Each row has a hidden value. The values are split into ranges, and the band after each row names the range that its value falls in. Each part has its own value, ranges and names.
[ 196 -203   47   52 -181  -90   -8 -139 -187 -181   25  -45  -94   60
  173  -57   52   92 -293 -136 -295 -183 -164  -62  276   88  306  -94
   35  -27  119   48    3   39 -212 -128] : Y
[-294 -137  182  -72   78 -146  -82  230    2 -554 -123 -193  120   36
 -122  146  452 -111  -89 -135  372   49 -294 -609  225   57   58  112
   62  161    1  195   28 -164  289   55] : V
[ -40 -141  182  -33 -184 -144   74  -17  -58 -460   72 -198 -101   76
  125   67  153  154 -439 -173  -72 -148 -227 -426  352  193  352    0
  229   16  149   90 -120   45  126  -22] : R
[-100  321 -332 -190  393 -225  103  235   70  141    8  111 -300  421
  189  213  -94   98 -115 -241  -99   42  312   55  -73  109    9 -126
  123 -259 -345  187  360 -373  -62   21] : P
[-171  -37 -131  -42  106 -122  -91  203  -72 -168    4    7   61   46
  -53  153  261 -158  128 -123  258  109   51 -226  142  -13 -113  -41
  -43    3 -191  111   98 -278   67   69] : N
[  84 -210  152  115 -427  226 -144 -235 -320   48   35  -96   -5 -392
  100   88   20  -98   21  331  -11   -8  -70  159   65  106 -273  256
   24  283  264 -366 -328  209 -105  -79] : C
[ 122   21  -48  135 -232   24   76 -159  -28  153  235   88  -76  -36
   24   60 -167   41   22  -69 -138  -57  154   44   28  114 -220 -115
    3  -19  -70   72   41   23  -41  137] : C
[  73 -172  -82 -183  215 -223 -204  315  121  -58 -127  -36  -48   24
  -44   70    0  121 -456   77  196   46   30 -272  320  -62  435  -70
  -75  -75 -120  -91   13   -7 -136  -40] : R
[  49  107 -262   51  117   30 -117   52 -106  320   -2  191 -105   30
   49  177  -79 -114  147  107  -10  121  241  305 -109  -35 -352   42
 -197   47 -216  -78  189 -193 -205  -41] : V
[-194   22   -8 -178   48 -182   92  119  -74 -347   19 -177 -200  185
  216  167  171   96 -337 -186    6  -53  -73 -318  226  194  233   18
  301  -58   -6   81  -41 -143  145  -26] : P
[  53 -150  -85   29 -230 -127  166 -162  -11   -5  342  -24 -152  -99
   98   59 -139   60 -361 -148  -83  -84   35 -228  320   72   41 -302
   97   -9 -119  117 -122  134  131  162] : V
[  57  206  -98 -111  486 -124 -270  467  292  225 -301  167   -9  237
 -221  177 -104  106  -26  128  225  168  247   -1 -173  -47   15  129
 -238  -87 -250   -7  430 -233 -228    2] : J
[ 284 -202  341  381 -544  148  -82 -297 -162 -248   83   11  185  -82
 -107 -113  106   46  147  -65 -245 -206 -237  -76  120  147  -58  100
 -129  137  309   98   12  109 -180   -7] : N
[-140   18  358   -4  261 -260   54  184   73 -603 -240  -74   50  349
 -141  115  371   -2 -130 -430  -46  -85 -356 -535   49   98  219    5
   62   53   29  460  489 -219  188  -28] : R
[ 164 -142  152  231 -386  -51  146 -257  -13 -213  275   -5  -15   20
   -3  -47  -30  115 -195 -254 -238 -203 -148 -268  253  144   59 -186
   21   22   68  270   21  111   52  121] : V
[-227 -159    4 -220  248  -24 -349  368  -81  -16 -291 -103  123 -291
 -153  241  265 -259   78  335  583  279   29 -161   36 -107 -177  234
  -71  217  -73 -306  -87  -87   38  -18] : N
[ 239 -332  225   -4 -444  133 -209 -164 -248 -113  -81 -237  -50 -264
  196  -86   -5  186 -365  325 -117 -170 -208   10  278  182  327  260
  140  110  431 -408 -440  314 -306 -184] : Y
[  18  -99  523  135  -75 -127  -91  156  187 -705 -203 -145  214  252
 -277  -28  344  187 -163 -260   53 -168 -444 -678  174  174  370  169
  -11   70  241  366  257  -54   91   21] : J
[  85   91 -420   76  231 -221  134    0   31  326  245  325 -142  186
    1  115 -163 -134   45 -336 -156   56  309  108   39 -133 -252 -487
 -229 -143 -523  356  452 -262  -61  147] : C
[  29   72 -300  -78  365 -269  -35  306  284  274   84  233   13  134
 -232  109 -143  -29   19 -201  214  140  355 -173   46 -137  -65 -392
 -201 -214 -510  273  402 -226  -21  260] : N
[-251   -2  215 -386  375  -80 -304  494   90 -190 -484 -260  -18  -39
  -66  239  206   47 -240  318  479  165  -77 -311  -40   95  186  426
  191  108  105 -297  -42  -47   40  -91] : P
[-185  179  150  -88   -1  118  -27   23 -132   13 -125 -124 -184  -59
  140  310   11  -15  -27  228   52   80   29   92 -225  227 -337  402
  231  215  137 -240  -50  -11   96  -64] : U
[ 170  185  275  131 -179  152  -60  -67   45   78  -88   10  -87   74
   -9  111 -191  232  -29  155 -204  -87   37  135 -229  266 -133  337
   56   73  231 -109  116   83 -167  -36] : J
[ -52   81  161  146 -378  121   96 -195 -173 -154  171  -73  -38  -16
   92  120   67   19  174  -84 -116  -89   -1  -37  -44  285 -300  156
  211   73  165   37  -70  -39   87   84] : N
[-154  335 -147  -87  291  -31   50   88 -194   91 -127   81 -298  283
  257  328   33  -75   77  -62 -190   80  173  305 -266  142 -299  190
  114   23 -121  -19  318 -340  -65 -164] : R
[ 123 -248   31  128 -232 -104   42 -136  -31 -110  216   18   35 -114
  -57  -22   12  -20 -176 -166  -45  -90  -83 -268  309   -5   46 -268
  -70   40  -60  177   -5   95   39  125] : C
[ 183   48 -161   49 -150  -38  127 -163   -3  305  274  101 -263  -16
  161  109 -364  143 -295   -6 -253  -60  235  147   83  103  -73 -177
   47  -55 -123  -36   -4  112  -87   76] : U
[ 316 -412  452  335 -764  171  -22 -467 -250 -244  192 -124  137 -383
  -30 -131   18   49 -109   49 -266 -252 -317 -140  280  163   26   34
   21  236  451  -87 -296  414  -84   10] : N
[-142  169  -56  -14  167  -87   -9  185   64  -18   -7   77   19  149
 -111  182   98  -79  228 -163  158   94  157 -138 -110   68 -267  -13
   -1  -43 -209  201  289 -279   84  147] : N
[ 123  -70  283  -30 -250  -36  -60   64  162 -233    6 -185  -52   16
  -16   12  -97  369 -456   78    7 -148  -88 -362  221  258  395  156
  193  -45  241  -83 -176  199  -24   48] : R
[-208  153   85  -99   24  207 -109   17 -206  243 -155  -69 -121 -258
   82  339   -4 -190  224  379  182  191  140  270 -354  140 -630  419
  148  289   76 -368  -73   -4   63  -29] : C
[  29  223   22 -156  296  -75   79   42   39  368 -105   80 -305   32
   92  276 -321   39 -204   64 -186   64  235  233 -288   86 -196    4
  138   25 -114 -101  293   47  -32  -11] : R
[  33    6  113  -56  127  -29 -192  216  129   31 -184  -13   -1  -12
 -133  139  -37   80 -149  181  175   70   26 -122  -28   42   16  182
  -67   83    0 -104  105   14  -76    2] : U
[  78   14  193  -14  114  111 -228   49 -159  150 -327    8  -81 -130
   13  220  -27  -72  -30  342  -46   90  -24  277 -222   34 -200  370
  -75  266  163 -336  122   60 -213 -223] : J
[  93 -105  280   16 -349  205 -175 -126 -294 -128 -149 -203 -122 -188
  219  119   33  118 -220  373 -130  -80 -153  146   48  246   48  490
  176  230  450 -467 -329  196 -195 -251] : R
[ 207 -203 -138  -33   28 -261   34   25   96   50  175   68 -139    0
   17   20 -192  126 -546 -138 -106  -62   61 -217  394  -69  362 -390
  -76 -104 -201   97   61  112  -75   57] : J
[  81  -77  382   61 -212  149 -174  -55 -148 -167 -215 -146  -22 -134
   28  120   60   80 -144  276  -65  -55 -206    5  -38  187   -6  432
   72  258  375 -279 -103  167 -116 -174] : J
[ 310   38 -351   43 -259  180  -38 -240 -142  862  300  205 -269 -357
  193  135 -612   31  -27  399 -185   75  570  656  -96   31 -438  -91
  -50  -21 -143 -468 -208  225 -334   70] : N

Part 2:
[ -27   52  -17  247   51  -35 -267   30 -104   65   67  -74 -201 -163
  -39  -74  123  211   -6 -100  168 -273  158 -320 -119  -85 -168 -233
 -200   89    8 -171  231 -246  129  -58] : W
[ -19    4   60 -190  107  -34  -95   29 -194   23  180  121   57  202
  -10  -16  -82 -107 -198   64  151  251   12  115  -11    4  -23    0
   50 -133  -56   77  -52   59   55 -213] : K
[  28  -37   -8   27   10  -29   92 -108   25 -108  -33   24   71 -130
  -51  -80   93  159   58    0  -24 -157   54  -93   45  -73  -99  -63
 -215  122   47 -100  160   25   10  124] : A
[  70  -63  189 -123   67   87 -149  -63  -27  -15  185  -25   93   34
   50  -94   81  -74 -132  -45  240   34   16   95   91  -58   42  144
    8   81  120  -91   38 -196   45 -208] : S
[  17 -108  -17   51  -75  -99  -31  -48  -89    3    6    9    4  -84
   -7  -90   44   65   15   45  -23  -98   21  -54  -39  -63  -85  -68
 -114  117   36  -14  147   40   12    5] : W
[ -84  144   55    6  297   25    6  -34  -12 -118  -20   -2   78  -32
  -37   97   76  197  -54 -144  201 -138  133 -232   31  -43 -116 -172
 -215 -114  -83 -129  136 -127  180  -48] : M
[  74 -101  -94   26 -166 -168  124  -49  -24   13 -174   36  126   56
   54   37  -15   23   60  158 -181    6  -10   69  -34  -23   29  -38
  -26   95  -84   33   74  329  -68   -9] : W
[ 109   -6   -9 -162 -117   -4  -75  -88   33  -24  117   -7  -11   73
   -8 -118  -67  -43  -72   79  147   44    6  166  114  -80   91   18
   84   96   50  -72  -24   33   10  -44] : D
[  31 -104    3 -177  -47  -38   93 -139  -91  -90  157   93   70   10
 -113 -208  -46  -27  -18   98  -40   46  -37  135  114  -86  -58   71
  -75  124  132    6   22  118  -96  100] : S
[-147  -27  -34  -77   91 -138  153  -30 -158  -79   28  170   85   55
  -71   25  -97   46  -31  142 -108  119  -16   57  -65  -10 -184 -197
  -76 -119 -125  116   35  237   33   33] : K
[-145    7 -144  -79  -49 -201  156  -83 -136  -51   24   95  -31   83
 -118   -8 -238   38   32  194 -150   16  -38  113  -23  -70 -131 -266
   32  -54 -116   96  -10  326    3  105] : M
[ 150   72    7   82    6  -31 -234   61  -63  150  -78 -109   20  164
  123  110   64    4 -100  -73  199  -53  129 -132  -37  -20  144   32
    8   21  -83 -127   70  -25   65 -337] : W
[  -3   92 -190 -279   27 -138  103  -41 -225  -47  112  190   -6  248
 -193  -90 -238  -23 -112  135  -18  221   23   72   74  -36  -43  -85
  -33 -132  -77  100  -96  364  -49   76] : K
[  50 -174   26  -76 -278  -88  -60  -66  -29   60  155   50   -9   80
   49 -148  -93 -156  -27  282  -73  186 -101  391  -19  -55   42   10
  221  167   37   44  -49  162 -110  -94] : S
[ 158   84 -142 -284 -120   29 -106 -107  156 -188  129   37 -142  -98
 -101 -239  -50  124 -111    6  357   11   81   16  195 -101   57 -151
  -56   52   63 -122   29  -67  160  231] : W
[  34  140   71 -196  178   90 -196  -35  -29  -59  198  -27  -32   86
  -40  -54  -20   22 -194 -125  416    6  102  -49  128  -69   35  -30
  -18  -77   26 -130    3 -221  171 -147] : M
[-113  122 -119  -38  171 -126  175  -80 -142  -89  -63   43   50   75
 -148   65 -115  157   28  -20  -52 -141   72 -173   39  -73 -132 -192
 -184  -96 -102  -19   73  209   46   84] : M
[-146  -93  -71 -170  171 -128  333 -144 -287 -191  112  251  137  -52
 -278 -190  -61  107   28   65 -237   14  -19  -81   56  -63 -319  -51
 -358  -24   84  130  104  270  -96  306] : K
[  61  -35  190  194   87   51 -158   20   35   65  -50  -85  128  -32
  166   95  239   62  -32  -70  128  -98   93  -87  -74  -12   10   37
  -83   96  -21 -166  168 -195   61 -300] : D
[ -86 -161  -54   51 -127 -152   99 -121  -83  -74   27   39  -36 -197
  -81 -145  -34  111  104  117 -153 -192  -42   -1  -42 -104 -202 -186
 -130  154   59   35  166  106   14  189] : W
[ -19   -8  -79 -263   99  -80  110 -117 -292  -71  210  139   36  132
 -244 -208 -151  -27  -81   22  -22   55    6  -10  134  -91 -111   67
 -159   -7  118   60  -15  192  -94  108] : M
[  27   65   -6 -166    2   18 -215  -34  -89   -7  284   32 -149   72
  -98 -186  -86  -20 -156   28  272   87   53   73   72  -85  -12  -75
   48   10   59  -74  -27 -109   60  -59] : M
[  14 -100  141  152    8   -7 -138   10  -91   90   83    0   53    2
   72  -39  148   -8  -27   54   -1   23   36   30  -99  -26  -63   33
  -37  128   25  -81  112  -83  -58 -225] : S
[ 156  127   53   91  142   70 -121   14   39   28  -88  -65  110   78
   66   82  195  118  -63 -136  193  -76  180 -207   35  -18   85   68
 -164   41  -41 -231  117  -99   31 -210] : D
[ -50   46   36   81   99  -24  -66  -61   -8  -42  -16  -94  -20 -105
   -2   32   41  159    9 -106  156 -292   84 -189    6  -92  -88 -166
 -132   33  -13 -125  169 -145  176  -47] : A
[ -57  228 -218 -171   47 -114  -24  -45 -109  -52   90   39 -172  163
 -183  -26 -267   96  -81   40  156  -11   88  -51   75  -92  -36 -291
   14 -141 -125  -34  -53  173  106   77] : M
[  81  -68  -15 -162 -104  -65  -70  -80  -52  -12   64  -30   11   45
   11  -88  -81  -50  -76   30  140  -38  -12   79   83  -80   68   15
   43   69   54    4   27   46   68  -62] : W
[  28    2  109  205  112  -10 -279   56 -143  137   10 -124  -22  -17
   88   50  158   72  -69 -154  201 -209  132 -266 -102  -45  -35  -18
 -125   58    1 -135  194 -238  114 -312] : W
[ 211  -20 -123 -261 -144   24   26 -157   28 -146  167  106  -34  -53
 -179 -352   -1   63  -46   52  100   41   45   53  218 -105   21   89
 -164  192  198 -103   31   79  -88  273] : A
[-103   98  -13  -91  282  -16   28  -21 -179 -121  122  145   18  -11
 -165  -57   15  158  -99  -76  124   10  110 -211   14  -34 -221 -157
 -278 -138  -30  -21  103  -29  101   66] : K
[-103  -50   73 -141  136  -56   36  -20 -164  -65  131  145   99   59
  -36  -20  -42  -22 -113   73   46  154  -15   80  -26   -9 -141  -78
  -52 -109  -45   93   26   66   69  -77] : K
[ 130  -42   75  135   -4  -33 -144   63 -172  201   15   15  118  228
   84   22  126  -88  -67   69  -60  158   73   29  -93   15   72  186
   -7  103  -25  -78   32  101 -190 -357] : S
[  53 -214   66   64 -248 -100  -64  -43  -26   86   44   -1   42   -3
  116  -72   10  -98   18  214 -105   45  -78  256  -83  -42   14   14
  133  199   24   24   53  108  -69 -145] : A
[  52   69   80  201   80  -24 -170   58  -57  153  -88 -108   69  148
  133  173  102   28  -40  -45   87  -79  117 -109  -90  -14   66   -3
    0   24 -116 -148   91  -38   23 -371] : D
[ 103   80 -209 -244 -124  -67  -29 -136 -138  -42  224   50 -178  102
 -254 -302 -208   19  -51   62   85  -26   45   27  188 -148    8  -19
  -47  108  134  -63  -45  155  -83  195] : D

Next part:
[  93  252 -185  202 -633 -351   -8   12 -194  -62  335  232  291   97
 -212  141  421   65   86  314  -88 -237  -91 -286 -138  202  112   50
  235 -574   18  281  -34  126  132  -71] : L
[  -8   58  -45   -4 -277 -274 -150  241 -304 -178  113  -33  242  152
 -108  -74   39  -11 -123  209   81  -92 -105  -96   20  184  241 -208
   30 -403    3  324 -493   21  288 -143] : E
[-219 -344  285 -448  577   24  -79 -317  123    9 -374 -305 -109 -214
   40  -59 -223 -284  -73  -80  -17  382 -187  124  277  -23  151  201
  -17  390 -119 -549  464    2  -71  108] : E
[   1 -103 -287  -27 -188   -1   83  -18   24  -67    2   40 -101   18
  167 -121 -186   24   61  -97   42  -72  -33  -47   85  -20  107   29
   27  -16    5  156   19  125   50  130] : T
[ -29   66 -149  -59 -134 -142   42   20 -132    8  -52  -89 -109   26
    0   -2  -87  -10   21   -6   84  -36  -58  -60   60  123   25  -12
   -9   32  -49  182   17   41  113  -72] : Q
[-159 -335  261 -287  483 -160 -334 -105 -114   27 -372 -342  270  -73
 -223  100 -130 -193 -107  -78  216  419 -357  -97   26    7  180   81
   55  -10 -187 -448  118  -50  128  -15] : E
[ -29  300  104   40 -260 -183  209   38   55 -272  346  204  -12  -51
  257   26  178 -267  116  414 -269 -348  151  129   77  170  197 -152
   50  -89  123   89  -26   38  189 -169] : X
[ -14   87  -94   84 -169 -202  -25   64 -123   -8   96    8   81   87
  -12  114   29  -33  133   95   60 -129  -78 -105  -64   70  112  -85
  121 -187  -39  126  -54  -14  195 -104] : F
[ -91 -418 -183 -151  213   64  -75 -112    0  117 -325 -192  -53  -57
   49   26 -285   -2   10 -262  262  263 -206 -141   39 -106   18  208
  152   78 -142 -182  239   56   29  218] : Q
[ -44  370 -118  117 -633  -56  118  132   16    0  210  320  -82   89
  -96   20   -1   26  195  -69 -102 -175 -130  -11  -41  129  241   46
   -7  -16  122   -9   79 -127   65  -32] : H
[  49 -168  -63   43    9 -314 -142 -160  -98  -67   70  -30  411  -26
  -66  203  271  -93   52  251   46  -12 -150 -298 -125   25   70   76
  293 -483 -118  -17  112  197  144   15] : L
[-231  252  -20  -35 -401  237  324  468  -63  103  -34  221 -544    1
  192   54 -383  -78   40 -112  148  -75   -9  187  109  179  113   80
   64  410  158 -133   -6 -395  223  -30] : E
[ -89 -547   77  -75  129 -180 -343 -264 -102  190  -56    5  546    7
 -337  235  284   -1   16  168   75  315 -433 -409  -63 -115  249  416
  616 -628 -164 -525  386   23   -8  335] : E
[ -20 -235  -22 -317  682 -269 -289 -182  -19  -93 -323 -459  125   88
   56 -202 -503 -138   76 -307  123  132 -251   46  170 -146  246 -322
 -401  273 -200  -32  -44   98   87 -134] : F
[ -56 -178  -99   14 -121   14  -14 -173  117  109  -82  121  101 -101
  -70  193   26  -41  152 -128   76  156 -244 -207 -108  -64   84  346
  271  -95  -55 -391  471   29  -25  223] : Q
[  19  134 -147  129 -825  -89   87   72  -60 -268  382  331  156   24
  -34 -125  356   29  -78  341 -209 -202   41  -91   21  213  240   83
  223 -551  159  318 -237  175   91  109] : X
[ -16  114 -137   21 -203  -75   82   -2   55  -21   29  117  -47  -10
   60   50 -110  -61  168  -97   12  -85 -109  -46  -23   28  120   41
  -13   64   12  -67  179    7   73   -4] : Q
[-100  -40  -67 -103  106  -29  109  -10    0  135 -144  -25 -179  -55
  110  154 -203 -109  130  -89  124   34 -126  -52   38   10   16  138
  105  230  -61 -226  350  -89   86   16] : L
[ -65  261   43  -85   60  -56  225   73   94 -165  -64  -43 -274 -143
  308   52 -242 -290  109  -24   21 -128   83  190   52  131    9 -149
 -225  433   29  -35   97  -16  194 -236] : Q
[  68  105  -19  -49  237 -350   32 -227  111 -160  194   12  136   20
  239    4  -29 -225  289  173 -214 -301  -18   21   90  -65  215 -226
 -105   14  -39  -15  212  143   81 -150] : T
[  47  247 -199   35 -483 -100  133   27   66 -286  232  176  -53   33
  148 -228  -39  -42   71   37 -181 -262   61   81   89  113  223 -151
 -185  -53  124  324 -172  165   73  -42] : F
[ -10 -152   74  142   55 -159   56 -218  113  -68  165  116  269 -185
  176  387  365 -262  199  386  -45  -86    8 -191 -175  -22    0  180
  501 -370  -61 -282  390  136  153   58] : T
[-212 -127  131  -36  -86  101   20  -62   24  194 -161   16  -83 -142
 -120  291   77 -112   63  -16  117  261 -185  -94  -73   68   25  382
  388   30  -56 -470  439 -164   52  133] : H
[ -79  187   94  -11   -9 -111   86   17   12  -91  -30  -70 -100 -101
  105  147  -30 -228  104   66   34  -47   16   72  -38  138   19  -75
  -30  162  -20  -51   88  -24  194 -205] : F
[ -25  189 -113  258 -782  -75   53  230  -84  -64  340  415  199   84
 -108  152  272   35   95  206  -36 -184 -110 -181 -175  145  237  118
  349 -516  126   38 -114  -73  191   64] : X
[  25  -16 -110   22 -103 -117  -77  -21   74 -208    7   16  188   -8
   68  -41 -112 -103   93 -105   39  -29 -122  -47  -71  -18  200 -104
  -96 -105   -9   10  -80  132  134  -16] : F
[-158 -243  157 -264  633  -34  -66 -182   53   86 -460 -392 -116 -198
   85  188 -300 -274   51 -207  248  325 -168   21   28  -30  -62   89
  -27  432 -202 -431  403  -32  100  -66] : Q
[  19 -195  -95   49  -33 -181  -49 -204   -2  -62   95    1  231  -42
   46  120  211  -79   97  218  -20  -39  -56 -195  -48  -19   74  100
  312 -371  -79    2  164  193   83   95] : T
[ -94  140  144   64 -181 -162   94  -78   55   84  274  293  101  -11
   -6  273  254 -169  267  304 -205 -166 -122  -79  -22   42  229  169
  365 -176   41 -382  431 -148   70   13] : X
[-212 -149   11 -130  166  263  266  -74  189  174 -270  -30 -473 -234
  282  193 -288 -194  142 -179  140  166  -11   94   73  -25  -94  318
  206  514  -32 -449  585 -136   23  145] : T
[-128 -223  202  -67   80   -6 -102 -259  154  -31 -135  -26  212 -225
  -92  225  177 -228   46   35   10  285 -199 -106 -104    3  100  305
  276 -109  -79 -526  423   57   19  136] : H
[-185   36   68  248 -742  214  297  299  -40   39  240  466  -88 -183
   85  411  387 -122  -18  423   67  -41   64 -129 -177  230   -8  454
  769 -399  163 -263  149 -190  248  191] : E
[ 124 -154 -182 -241  285 -328 -222 -303   61 -340  -69 -262  263   59
   88 -398 -259  -81   17 -147 -105  -35 -136    8  199  -93  294 -311
 -453  -13  -98  255 -146  393  -13  -43] : T
[  33    3 -106   64  -11 -197  -98   13   27 -126   47   26  232   58
   68   58 -122  -98  185  -71   67 -102 -158  -92 -107  -57  213 -155
  -38 -138  -40  -26  -49   56  182  -67] : F
[ -43 -185  -41 -171  291   25  120 -106  146 -295 -160 -218 -161 -203
  445 -121 -259 -279  -36    6   49    4  145  159  140    2    0 -120
 -125  249  -34   74  -17  231  143  -19] : T
[ -97  174 -132  -56 -217  -87   97  260 -179   56   72   39 -245  194
   78  -93 -278   27   86  -18   34 -192  -62   67  166  100  219 -156
  -36  119   44  202 -162 -197  180 -100] : X
[ -49 -107   20 -331  656 -218   18 -221   55  -21 -215 -297 -134  -47
  262  -60 -382 -246  134  -78   -4  -17  -88   99  247  -76  100 -150
 -235  449 -138 -152  316   60   48 -123] : L
[-134 -169 -151   98 -190  130  115   65  -26  240  -83   93 -166  -47
   52  288  -46   12  144  -56  224   84 -106 -168 -105  -11  -46  319
  465  -50  -44 -216  322 -139  118  186] : T
[  75 -150 -254 -111   19 -239 -238  -51 -127 -207 -134 -259  214  110
  -52 -256 -226   45  -68 -187  135   49 -164 -102   53    0  181 -228
 -262 -156 -107  365 -337  258  116  -42] : T
[  47  124  -97   80 -222 -206   73  -61   37 -205  253  126  111   10
  160   -5  115 -119  149  218 -152 -264   42  -24    6   52  169 -117
   51 -212   37  167  -17  150  129  -63] : F
